Here is a tiny trained network, its code and every weight. The questions are about switching its units off for an input and a class, where a switched-off unit gives its printed mean instead of its output.

import numpy as np


def w(rows, s, z=0):
    codes = np.array(rows[::2]) - 128.0
    scale = np.full(codes.shape[1], s)
    scale[-1] = z or s
    return codes * scale


def f(y):
    return y / 2 * (1 + np.tanh(0.7978845608 * (y + 0.044715 * y**3)))


def log_softmax(a):
    a = a - a.max(-1, keepdims=True)
    return a - np.log(np.exp(a).sum(-1, keepdims=True))


def net(x, mask):
    res = np.array(x, float).reshape(1, 6) / 4 @ E
    y = f(res @ A[0][:, :-1].T + A[0][:, -1])
    res = res + np.where(mask, y, B[0][:, -1]) @ B[0][:, :-1]
    return log_softmax(res[-1] @ U[:, :-1].T + U[:, -1])


A, B = {}, {}
E = w([
[177,106,103,42,147,203,78,104,136,213,159],'x0',
[71,151,131,106,203,98,194,157,136,116,200],'x1',
[147,39,187,118,133,186,139,75,111,71,212],'x2',
[112,41,72,172,94,119,79,77,161,221,144],'x3',
[102,144,153,125,117,88,154,107,191,214,77],'x4',
[114,110,141,148,82,187,108,253,192,97,190],'x5',
],0.0076)
A[0] = w([
[151,142,91,137,167,199,97,217,73,43,180,187],'n0',
[158,87,83,90,79,216,66,143,180,164,181,227],'n1',
[80,124,169,250,38,121,153,252,182,97,174,226],'n2',
[100,78,163,104,131,104,137,24,70,87,144,248],'n3',
[132,96,166,130,194,126,149,3,39,110,195,216],'n4',
[221,73,152,85,35,201,20,119,199,175,178,199],'n5',
[63,187,74,170,110,46,78,67,152,200,31,225],'n6',
[148,204,182,70,180,132,185,148,42,32,103,251],'n7',
[67,114,142,203,99,48,195,218,214,86,107,223],'n8',
[225,118,80,223,57,116,68,99,84,160,103,231],'n9',
[138,143,107,121,91,201,102,228,71,109,198,253],'n10',
],0.0051,0.0022)
B[0] = w([
[73,94,120,64,174,147,57,214,161,59,216,218],'n0',
[139,73,191,55,90,215,109,132,175,190,149,229],'n1',
[72,147,79,175,34,148,186,232,244,99,202,255],'n2',
[235,125,45,167,144,145,157,91,66,121,142,202],'n3',
[220,49,70,217,175,109,216,22,81,95,199,222],'n4',
[210,22,223,11,20,231,116,3,182,209,111,255],'n5',
[110,179,54,162,151,58,56,99,116,176,28,228],'n6',
[194,180,221,87,164,96,166,220,77,25,133,236],'n7',
[91,187,138,190,80,69,176,179,177,149,154,229],'n8',
[182,71,94,101,46,155,39,101,126,93,88,211],'n9',
[87,101,104,25,122,160,6,152,214,82,199,221],'n10',
],0.0056,0.0065)
U = w([
[63,142,132,154,144,147,123,161,112,148,81,2],'0',
[49,144,121,186,41,116,162,174,199,123,180,159],'1',
[143,125,90,180,71,71,50,93,88,132,22,88],'2',
[189,60,200,46,62,206,97,75,156,203,115,134],'3',
[108,115,140,44,208,143,64,163,128,66,181,82],'4',
[166,210,247,107,178,77,192,150,73,119,62,154],'5',
[43,163,88,111,249,63,148,96,147,253,109,194],'6',
[196,62,80,197,217,126,194,84,28,100,210,166],'7',
],0.0069,0.0026)

Each question gives the input, the list of numbers given to net, and the class t.
The units are the neurons (one row each of A and B). Each row of codes is followed by its name. A weight is (code - 128) times the scale printed after its matrix; where a second scale follows, it is the last column's (A, B and U).
mask holds one flag per neuron, in row order. A switched-off neuron (its flag False) gives its mean, the last column of its row in B, instead of its output. The means were averaged over made-up inputs and are rounded, as every weight is.
A unit's drop is (log p(t) with every unit on - log p(t) with that unit switched off) / (log p(t) with every unit on - log p(t) with every unit switched off).
The circuit of an input: a set's keep is (log p(t) with only the set's units on - log p(t) with every unit switched off) / (log p(t) with every unit on - log p(t) with every unit switched off). Starting from all 11 units, units are removed one at a time, each time the one whose removal leaves the highest keep (on an exact tie, the one counted first), for as long as the keep stays at least 0.8.
units of the circuit, in order: the units of the circuit, biggest drop first
unit that matters most: the unit with the biggest drop
k most important neurons: the k neurons with the biggest drops, biggest first
drop of u: that unit's drop, to one decimal
input [3,7,-6,-4,-6,-6], class 5: unit that matters most : n7
input [4,0,-1,1,3,-5], class 6: units of the circuit, in order : [n5, n6]
input [8,7,-4,-7,3,-4], class 5: units of the circuit, in order : [n7, n10]
input [3,-6,7,-8,4,-6], class 7: units of the circuit, in order : [n4, n3]
input [4,4,3,0,7,-1], class 6: units of the circuit, in order : [n5, n9]
input [7,-5,-8,-4,-5,-5], class 2: 2 most important neurons : [n6, n5]
input [-4,-4,2,7,1,-6], class 2: 2 most important neurons : [n6, n9]
input [-8,-5,6,-5,-1,-7], class 7: drop of n4 : 0.5
input [3,-3,6,-6,0,-2], class 7: drop of n4 : 0.3
input [1,-5,0,-3,6,-4], class 2: drop of n3 : 0.0
